Here is a tiny trained network, its code and every weight. The questions are about switching its units off for an input and a class, where a switched-off unit gives its printed mean instead of its output.

import numpy as np


def w(rows, s, z=0):
    codes = np.array(rows[::2]) - 128.0
    scale = np.full(codes.shape[1], s)
    scale[-1] = z or s
    return codes * scale


def f(y):
    return np.maximum(y, 0)


def log_softmax(a):
    a = a - a.max(-1, keepdims=True)
    return a - np.log(np.exp(a).sum(-1, keepdims=True))


def net(x, mask):
    res = np.array(x, float).reshape(1, 2) / 4 @ E
    y = f(res @ A[0][:, :-1].T + A[0][:, -1])
    res = res + np.where(mask, y, B[0][:, -1]) @ B[0][:, :-1]
    return log_softmax(res[-1] @ U[:, :-1].T + U[:, -1])


A, B = {}, {}
E = w([
[64,134,165,164,125,138,166,216,28],'x0',
[192,197,129,250,158,179,157,181,223],'x1',
],0.013)
A[0] = w([
[156,173,188,171,206,208,226,182,131,200],'n1',
[116,155,174,162,171,149,212,206,93,39],'n2',
[125,160,192,239,131,170,232,179,164,21],'n3',
[105,123,155,13,33,37,83,133,56,244],'n4',
[174,197,56,169,146,176,124,173,164,220],'n5',
[204,124,56,81,234,159,51,5,254,50],'n6',
[95,168,181,143,132,154,190,208,38,31],'n7',
[220,174,139,207,169,169,147,127,131,10],'n8',
[91,36,182,54,76,95,60,84,72,10],'n9',
[103,144,75,94,91,122,92,68,235,223],'n10',
[113,173,173,167,106,116,183,199,71,239],'n11',
[140,183,180,158,152,143,150,181,161,10],'n12',
[240,193,37,118,169,187,127,181,137,254],'n13',
[50,92,119,164,163,166,122,163,61,18],'n14',
[57,98,146,211,94,157,101,96,114,248],'n15',
[112,126,188,166,85,146,144,189,207,13],'n16',
[183,135,82,167,158,115,103,170,197,13],'n17',
],0.0086,0.0064)
B[0] = w([
[107,98,60,109,119,167,93,179,178,189],'n1',
[157,113,171,216,215,81,158,75,94,165],'n2',
[97,60,127,122,137,117,139,150,165,177],'n3',
[90,127,88,116,90,147,112,255,174,254],'n4',
[107,81,66,142,116,152,119,205,131,185],'n5',
[180,71,194,192,180,65,193,135,76,215],'n6',
[150,57,186,177,191,71,192,82,78,180],'n7',
[55,30,133,162,115,82,175,69,134,161],'n8',
[53,48,164,173,96,78,142,113,163,210],'n9',
[221,153,125,132,155,96,117,168,101,197],'n10',
[195,199,100,163,154,126,138,181,93,195],'n11',
[54,65,164,151,150,97,178,108,193,150],'n12',
[118,130,64,83,108,149,78,220,130,187],'n13',
[140,52,201,210,189,74,195,56,118,161],'n14',
[229,191,65,104,144,147,76,179,88,168],'n15',
[37,51,164,132,128,74,138,91,164,146],'n16',
[64,61,163,183,157,91,167,100,180,154],'n17',
],0.011,0.021)
U = w([
[6,15,151,122,102,88,134,117,183,42],'0',
[236,72,218,206,232,45,191,45,59,41],'1',
[239,171,50,78,118,147,62,243,113,250],'2',
[117,206,128,29,93,192,48,22,74,2],'3',
[167,249,137,82,2,195,67,36,174,2],'4',
],0.0093,0.0064)

Each question gives the input, the list of numbers given to net, and the class t.
The units are the neurons (one row each of A and B). Each row of codes is followed by its name. A weight is (code - 128) times the scale printed after its matrix; where a second scale follows, it is the last column's (A, B and U).
mask holds one flag per neuron, in row order. A switched-off neuron (its flag False) gives its mean, the last column of its row in B, instead of its output. The means were averaged over made-up inputs and are rounded, as every weight is.
A unit's drop is (log p(t) with every unit on - log p(t) with that unit switched off) / (log p(t) with every unit on - log p(t) with every unit switched off).
The circuit of an input: a set's keep is (log p(t) with only the set's units on - log p(t) with every unit switched off) / (log p(t) with every unit on - log p(t) with every unit switched off). Starting from the 12 units with the biggest drops (on a tie, the unit counted first), units are removed one at a time, each time the one whose removal leaves the highest keep (on an exact tie, the one counted first), for as long as the keep stays at least 0.8.
circuit, biggest first: the units of the circuit, biggest drop first
top k neurons: the k neurons with the biggest drops, biggest first
drop when u is switched off: that unit's drop, to one decimal
input [3,-3], class 2: top neuron : n6
input [4,-1], class 1: top 2 neurons : n13, n7
input [-4,-2], class 1: top 4 neurons : n6, n1, n13, n5
input [-4,4], class 0: top 2 neurons : n13, n5
input [-3,3], class 2: top 3 neurons : n9, n13, n7
input [8,-6], class 1: top 2 neurons : n7, n14
input [-3,2], class 2: top 2 neurons : n7, n13
input [-6,6], class 0: top 2 neurons : n13, n5
input [8,8], class 0: top 2 neurons : n1, n3
input [3,-1], class 2: top 2 neurons : n6, n9
input [-3,4], class 0: drop when n11 is switched off : 0.3
input [-1,3], class 2: drop when n9 is switched off : 1.2
input [5,-4], class 1: drop when n11 is switched off : 0.2
input [-8,-3], class 1: circuit, biggest first : n6
